In the rows, zero is written as 128.
Each row has a class, written after it.
96  100  90  125  140  146  126  101  172  125  137  126  126  189  110  136  121  111  118  141  112  145  133  124  139  139  129  124  106  132  163  136  105  197  154  129  163  131  137  157  132  141  139  111  146  145 => Kap
117  99  114  91  102  130  114  128  143  98  129  97  112  146  109  143  130  114  150  149  150  110  132  109  130  124  130  109  135  119  143  122  120  78  129  124  95  127  121  136  124  158  142  119  141  155 => tosaz
114  96  165  114  117  115  157  153  118  113  185  127  146  155  146  116  109  112  121  80  114  147  176  136  114  122  123  90  145  130  114  92  105  117  147  107  113  123  118  128  125  150  113  133  180  94 => nogo
116  118  119  118  111  133  91  127  157  131  130  125  123  122  118  133  124  159  128  154  100  144  101  136  115  130  140  143  147  131  123  145  124  89  112  112  124  162  142  167  139  114  118  117  148  145 => kuves
163  128  106  107  126  123  112  146  114  103  109  116  120  149  136  139  112  126  140  136  114  125  122  102  133  130  116  96  138  92  114  136  124  152  136  118  137  128  134  108  147  140  96  128  134  144 => Kap
133  128  88  122  128  125  125  112  104  122  133  125  127  118  127  148  100  114  116  131  89  133  125  138  136  124  142  112  118  113  147  121  111  152  117  149  148  133  141  121  139  138  121  107  129  134 => Kek
132  176  118  125  108  147  117  130  120  143  102  144  143  151  118  146  122  109  129  126  115  141  109  109  139  124  96  136  116  131  130  116  117  139  128  143  153  138  123  119  135  131  131  125  169  148 => Kek
177  126  108  133  127  133  118  124  144  147  146  128  137  129  143  120  103  122  128  149  100  115  103  114  127  141  128  171  132  129  117  125  123  156  139  117  129  136  108  133  155  139  131  117  165  114 => Vudam
122  118  242  176  128  133  129  141  120  121  153  135  152  129  149  154  115  155  113  142  143  112  84  102  88  139  110  87  87  136  162  189  91  68  120  132  112  127  133  138  87  137  132  131  130  123 => kuves
98  136  142  140  133  126  114  145  120  122  120  138  118  139  120  106  117  117  148  143  108  166  102  143  110  130  125  123  151  114  120  125  79  161  142  130  125  130  125  135  138  128  102  118  129  148 => Kek
164  160  150  119  114  141  120  140  118  135  125  142  120  135  144  131  101  143  125  133  88  107  120  114  128  138  134  140  158  122  105  160  125  110  136  93  122  120  148  183  158  94  99  133  119  138 => memem
138  135  132  113  139  110  110  143  108  129  138  120  134  120  120  127  142  131  146  120  150  93  124  110  112  133  107  136  138  116  119  134  137  137  116  134  102  127  105  106  142  132  138  122  122  150 => kuves
110  158  105  123  103  153  139  122  141  146  115  135  143  137  126  102  141  121  138  128  129  145  151  120  120  138  115  126  133  137  151  139  120  165  154  160  128  130  117  132  139  140  162  130  158  118 => Vudam
134  107  143  171  120  145  89  157  159  116  109  159  133  140  133  108  142  139  148  122  118  137  79  135  102  137  114  147  148  121  123  149  78  136  130  164  132  140  135  126  132  144  125  145  123  123 => Kap
123  120  120  147  130  131  131  117  110  136  103  135  106  108  129  122  104  177  142  138  135  110  113  104  125  160  130  129  130  126  121  167  112  157  127  110  116  113  167  133  126  96  164  126  103  110 => memem
156  103  120  116  124  133  117  156  150  119  128  115  120  149  121  120  123  95  108  129  121  132  125  109  131  135  132  126  116  147  142  131  169  138  144  145  139  124  130  101  140  145  112  144  140  158 => zibak
151  113  141  140  122  136  117  81  143  131  111  130  116  135  115  127  120  84  147  112  132  145  122  137  128  119  133  112  122  113  123  124  124  101  139  93  140  119  126  151  110  172  119  132  138  117 => nogo
135  188  138  122  101  131  96  167  162  125  142  122  159  106  150  125  196  129  146  146  159  130  126  116  130  129  118  104  109  131  147  151  128  147  129  177  111  170  111  94  125  120  129  157  153  156 => kuves
132  128  108  133  113  126  161  115  143  133  133  99  134  102  110  122  103  122  142  133  144  119  159  101  121  144  120  137  115  123  136  170  129  139  88  117  105  128  124  139  110  118  140  122  157  132 => nogo
117  116  110  89  109  92  77  93  129  116  91  113  111  178  108  162  166  121  206  130  133  181  112  142  128  103  142  125  146  101  136  153  152  81  90  133  132  156  118  124  137  155  147  119  134  132 => kuves
141  147  63  88  124  120  182  152  140  105  115  144  115  98  139  145  124  105  123  127  138  112  140  117  142  122  127  127  113  136  135  94  103  149  107  149  146  117  126  79  133  144  114  140  135  89 => Kap
139  117  89  149  92  156  137  127  115  123  114  115  134  130  117  117  108  133  122  132  145  139  103  137  109  153  125  141  127  120  168  126  87  153  129  148  132  140  131  89  99  124  148  137  113  70 => Vudam
75  105  164  59  108  97  157  113  136  158  89  120  120  152  119  160  111  157  161  129  148  148  164  108  138  130  108  158  125  170  131  84  127  82  110  82  144  86  107  122  115  155  138  154  130  45 => nogo
116  115  116  93  121  113  142  138  136  134  118  90  116  139  117  140  117  114  161  143  133  145  120  130  122  114  119  149  135  80  125  118  140  148  106  117  133  143  115  124  160  144  103  96  114  144 => Kap
132  128  103  148  123  162  187  145  101  123  126  123  145  147  135  135  77  142  123  124  145  136  127  121  110  135  113  131  153  108  138  157  132  119  126  107  100  143  148  132  129  110  130  108  143  83 => nogo
145  146  118  101  117  125  133  127  105  131  122  128  130  106  146  104  152  132  137  128  150  121  153  112  128  133  137  90  129  151  124  153  164  147  111  115  118  120  122  112  125  119  141  161  91  112 => metil
130  134  116  139  124  113  124  118  124  130  162  140  115  107  126  139  112  123  138  119  116  124  101  112  87  125  135  132  148  137  132  154  135  121  141  121  126  134  152  149  122  113  145  149  121  120 => kuves
119  111  139  133  130  130  109  108  118  128  147  114  146  131  150  148  113  133  130  133  126  105  106  106  136  113  94  123  130  121  124  153  160  90  114  131  105  124  141  138  155  138  133  119  139  165 => Vudam
195  132  137  110  94  133  186  133  137  121  145  81  101  124  117  138  139  109  144  101  151  127  135  117  88  144  126  124  135  167  164  125  140  102  92  169  142  151  86  78  128  145  162  144  190  105 => nogo
151  115  123  152  116  146  125  120  139  107  155  161  109  108  149  95  116  107  135  109  97  126  120  128  128  132  139  140  142  124  132  193  102  118  132  126  129  118  142  145  127  133  100  125  127  114 => Kek
119  148  111  186  142  134  146  117  138  124  159  142  123  143  130  148  99  134  117  135  127  151  87  122  129  133  130  128  116  117  159  120  133  165  103  151  99  129  140  94  134  124  160  98  140  105 => memem
140  106  111  127  103  136  114  158  138  134  123  116  118  144  112  116  149  133  141  142  150  125  100  121  99  141  137  135  122  141  127  90  73  156  89  124  117  151  116  114  114  133  142  155  80  83 => metil
111  89  123  145  109  122  112  106  134  99  79  99  107  149  112  141  113  161  131  122  171  115  130  137  153  111  123  121  146  109  111  109  101  18  108  70  112  122  143  152  76  158  167  149  126  88 => tosaz
155  112  100  139  143  119  126  142  116  112  100  133  130  107  121  150  115  133  134  129  143  111  108  107  101  128  114  127  120  109  120  149  121  116  108  141  118  114  143  95  121  129  118  128  128  138 => tosaz
95  100  105  188  151  137  136  147  119  138  131  155  118  137  140  123  120  141  122  124  118  110  109  114  122  102  131  110  103  115  118  107  82  131  143  152  135  117  146  129  142  130  145  125  142  137 => Kek
142  97  144  112  134  137  145  108  113  102  147  104  156  138  129  105  136  117  159  125  161  120  157  140  127  117  135  114  131  103  129  156  127  128  134  113  124  107  127  143  139  140  95  118  105  118 => tosaz
124  132  148  108  107  137  131  123  166  149  131  98  143  155  121  110  147  98  144  122  119  138  165  138  123  123  128  101  114  110  138  156  126  127  123  148  120  145  143  174  171  151  117  118  141  150 => Vudam
139  157  168  150  153  140  186  121  151  109  135  122  124  110  112  118  96  139  142  120  135  115  151  152  130  146  118  99  142  145  149  121  144  135  174  111  109  92  139  147  103  100  142  147  120  152 => nogo
96  94  76  122  133  130  128  97  123  141  110  145  82  153  129  193  177  140  130  115  104  153  140  109  130  100  151  127  130  145  136  87  132  144  91  97  140  125  134  150  106  136  137  141  104  132 => Kek
135  160  118  98  128  104  195  134  150  131  146  139  95  78  129  138  96  101  127  154  125  125  99  105  119  130  144  163  89  121  125  134  113  174  117  81  168  140  127  132  107  115  120  116  111  135 => Kap
133  109  154  132  117  100  118  138  110  133  139  128  94  138  126  150  132  143  155  139  136  114  95  116  100  127  126  140  97  122  137  108  89  122  141  118  130  136  113  122  100  112  152  119  87  104 => kuves
124  138  98  148  120  121  129  123  134  118  134  122  127  106  125  105  99  138  128  156  156  139  105  128  110  134  136  156  127  109  130  143  86  129  126  124  136  132  117  103  123  135  133  122  146  65 => tosaz
116  174  128  104  81  133  128  121  121  146  118  125  129  112  112  80  132  98  142  138  141  144  121  124  92  128  110  128  110  144  146  134  126  155  152  156  175  132  109  116  158  123  144  98  156  124 => kuves
155  148  97  97  101  133  167  128  135  113  111  108  105  154  105  116  148  121  149  130  125  148  150  105  123  136  112  132  123  151  147  119  98  169  113  155  145  145  105  131  112  137  167  126  140  135 => Vudam
86  93  146  111  132  114  114  137  149  133  141  89  161  176  103  161  142  142  132  146  134  132  148  141  129  123  144  160  101  105  139  123  123  131  99  99  142  148  116  176  118  131  134  119  112  161 => zibak
103  121  74  133  146  143  168  140  125  120  120  141  134  147  144  145  146  161  102  165  151  133  124  115  140  112  132  146  113  137  150  120  118  141  106  132  142  148  101  144  104  139  161  122  116  115 => Kap
125  142  138  117  117  130  165  142  121  114  136  109  91  157  115  126  114  117  133  104  137  124  121  145  106  143  146  137  170  137  141  128  77  135  114  113  131  144  117  124  117  120  131  168  110  100 => nogo
122  133  74  96  126  137  134  138  102  133  108  120  94  164  142  149  127  120  112  123  96  133  166  107  150  135  129  114  148  136  151  143  123  183  145  137  129  120  129  115  143  107  102  140  125  134 => Kek
156  138  135  132  131  133  127  137  99  141  104  127  127  147  131  143  146  146  102  76  135  127  161  156  110  123  147  54  131  90  145  116  156  75  152  125  145  116  132  125  117  158  142  156  120  112 => memem
147  103  142  128  106  140  111  138  134  95  134  125  125  150  140  124  104  132  111  131  108  124  127  97  132  147  132  122  146  147  154  182  126  121  120  145  108  115  133  104  125  136  121  132  150  135 => tosaz
131  131  151  141  128  124  141  96  124  154  108  132  153  97  126  139  151  131  152  121  152  153  125  133  94  123  127  149  110  108  144  167  143  121  132  125  163  125  122  136  94  136  145  146  108  126 => Vudam
117  122  125  115  116  105  110  120  141  161  148  117  157  154  121  143  140  132  157  136  129  164  137  129  126  130  108  130  82  121  135  117  153  169  142  143  148  157  124  130  129  106  147  123  144  128 => Kap
124  95  159  118  104  119  110  154  102  95  129  138  104  124  128  79  116  120  129  127  139  135  110  120  106  134  120  109  129  138  110  135  124  95  147  94  130  109  123  124  103  144  114  138  101  118 => zibak
181  104  103  117  129  131  105  127  124  109  168  124  115  146  129  126  87  108  127  115  95  112  105  131  128  166  121  119  149  123  115  149  81  151  143  108  103  140  154  156  123  116  96  141  132  114 => memem
143  148  97  80  156  124  148  141  112  130  142  159  133  110  138  143  120  152  106  133  114  117  137  111  137  153  144  152  153  143  143  165  163  156  129  139  122  137  121  118  130  127  135  156  90  123 => Kap
120  136  70  92  142  133  119  146  113  137  122  118  141  148  106  138  124  110  124  102  130  126  141  130  134  139  122  112  134  97  128  98  143  183  150  130  120  138  116  105  125  166  125  149  126  135 => zibak
120  113  110  154  122  154  155  134  111  110  115  128  112  107  145  134  119  129  123  147  139  110  107  131  122  122  132  128  119  136  133  103  86  132  113  141  115  118  120  117  132  136  120  116  121  85 => zibak
157  122  99  146  158  122  120  131  138  135  105  137  134  100  127  149  161  141  150  144  132  136  91  139  114  110  154  90  110  137  139  73  127  148  160  159  146  138  127  113  99  152  147  174  117  141 => kuves
133  145  120  193  114  152  105  146  156  150  123  120  120  89  142  130  142  148  111  118  129  132  111  136  97  139  114  118  113  91  138  134  110  189  142  154  104  155  156  101  128  110  126  113  120  123 => tosaz
217  132  78  147  128  145  146  133  133  104  156  120  112  149  138  116  106  161  127  136  90  104  153  106  115  133  127  137  157  143  129  130  153  148  128  142  101  112  123  143  176  117  137  97  148  87 => tosaz
130  127  121  106  103  139  88  143  162  135  123  133  130  144  104  102  129  122  131  112  113  156  112  135  107  177  130  90  124  153  149  135  105  198  133  141  135  145  153  89  122  131  135  165  116  109 => metil
123  103  92  135  135  143  134  133  129  137  109  125  147  122  116  155  133  149  99  115  140  131  127  118  107  135  146  113  126  139  172  111  173  155  146  151  153  129  157  78  125  134  172  133  142  133 => kuves
131  140  121  130  109  132  146  137  112  133  119  116  132  125  128  107  110  121  110  112  119  148  142  142  122  125  128  112  147  135  121  88  95  162  128  130  129  132  136  115  135  125  104  139  141  74 => kuves
163  141  146  118  131  130  131  134  121  153  113  127  132  135  112  112  115  140  111  141  130  126  145  84  110  156  138  116  105  141  100  140  108  170  109  101  145  124  143  115  152  106  118  141  126  97 => metil
110  108  77  105  161  109  130  102  127  119  134  132  118  109  132  163  130  118  163  106  131  121  120  166  140  122  116  125  133  122  123  131  183  128  116  95  100  115  122  138  103  132  122  138  109  147 => zibak
116  78  100  130  98  167  89  105  116  135  123  116  120  126  129  155  116  128  96  136  108  131  76  105  102  116  127  141  141  122  160  120  147  130  125  135  142  141  134  129  129  173  132  102  109  151 => tosaz
121  142  78  141  114  150  111  132  129  151  150  161  114  114  135  117  114  106  108  139  109  117  99  75  101  142  134  131  127  139  140  170  128  171  120  142  104  134  113  121  128  133  148  136  127  135 => metil
156  110  65  122  122  94  115  133  105  113  130  107  116  175  135  133  98  125  159  129  79  127  136  124  138  122  125  118  130  140  106  99  120  198  122  120  130  124  132  150  139  113  135  140  127  105 => zibak
141  148  105  114  101  134  83  156  131  117  117  120  166  160  114  111  93  135  130  173  126  140  88  128  117  138  104  133  134  117  129  133  121  124  125  122  114  145  129  138  139  132  108  117  131  124 => tosaz
119  161  130  124  111  158  137  118  118  129  112  145  151  135  115  81  122  125  157  132  137  147  99  127  112  116  103  102  136  148  136  139  145  129  137  150  140  114  120  132  145  137  119  133  144  132 => kuves
157  112  118  143  139  119  137  130  126  116  116  76  103  122  104  164  130  129  125  143  141  92  137  92  105  136  125  91  125  154  126  112  130  120  107  149  102  135  155  155  134  140  176  150  130  153 => zibak
136  118  155  137  139  122  82  131  122  116  142  133  150  148  146  162  96  139  93  136  110  113  120  109  122  145  124  138  147  115  122  133  107  151  160  92  121  117  162  131  145  137  119  118  118  104 => tosaz
83  138  65  82  102  152  141  137  144  140  110  118  138  136  115  133  133  135  135  123  137  145  134  102  122  122  97  131  131  130  156  113  127  132  127  147  171  129  112  105  142  180  142  123  184  123 => Kek
120  126  105  138  131  148  106  147  140  132  106  124  152  143  134  133  118  128  107  125  119  138  130  125  137  152  110  129  118  114  127  157  95  182  130  126  124  140  137  123  115  137  95  143  146  113 => zibak
135  120  55  75  138  106  150  121  69  115  114  130  116  100  131  168  133  152  167  98  111  101  136  107  122  109  126  93  156  134  137  135  181  123  99  165  111  125  126  107  124  137  169  142  118  165 => kuves
140  126  118  147  132  119  113  111  124  141  124  158  122  147  105  137  121  123  142  129  112  183  108  108  96  131  139  132  126  111  122  136  119  159  139  128  145  143  142  141  111  136  133  148  110  101 => Kap
130  137  141  120  117  140  144  189  173  152  119  107  155  101  129  126  120  153  102  139  131  81  118  137  113  141  108  134  99  139  146  116  128  113  122  114  155  135  136  144  135  137  138  124  146  163 => Kek
166  119  69  105  114  146  114  119  126  128  115  140  100  154  121  92  140  102  125  109  110  137  114  129  124  140  108  130  109  123  117  135  58  163  118  148  158  150  107  117  129  158  99  127  135  100 => Vudam
84  143  153  83  97  161  165  141  147  122  128  159  127  71  141  71  159  172  156  125  164  110  131  119  138  137  111  123  112  141  153  168  153  114  118  157  129  120  120  107  136  155  148  122  81  124 => Kap
131  133  100  103  142  143  140  139  157  122  151  120  133  113  120  141  106  154  121  136  111  114  120  114  111  150  117  142  156  141  133  121  128  166  118  109  126  122  124  123  140  127  126  130  134  133 => metil
115  81  191  125  128  107  120  155  94  110  134  154  113  128  178  128  130  130  163  102  139  106  69  119  119  114  111  139  149  141  86  147  105  80  85  110  110  120  106  81  134  136  131  135  123  122 => metil
137  115  104  161  97  144  117  147  164  96  122  107  129  147  106  124  107  103  112  141  146  141  111  149  110  142  115  119  110  120  144  97  84  129  131  96  143  130  129  103  96  99  98  121  173  129 => nogo
159  145  180  140  104  136  152  151  115  141  126  96  139  146  141  130  117  139  105  125  143  132  148  125  120  140  120  136  134  122  152  121  152  134  138  116  132  116  120  119  136  117  136  113  121  98 => memem
175  131  90  137  124  139  154  132  145  114  119  107  109  148  150  115  110  111  139  152  129  86  126  123  154  123  119  119  113  133  146  151  132  146  118  137  127  105  110  132  150  116  102  131  125  119 => Kap
132  98  131  134  114  144  133  131  119  126  133  109  123  126  121  133  151  143  111  134  116  130  163  87  117  108  116  128  111  134  142  133  137  124  121  131  153  116  134  168  115  118  111  123  99  179 => Kek
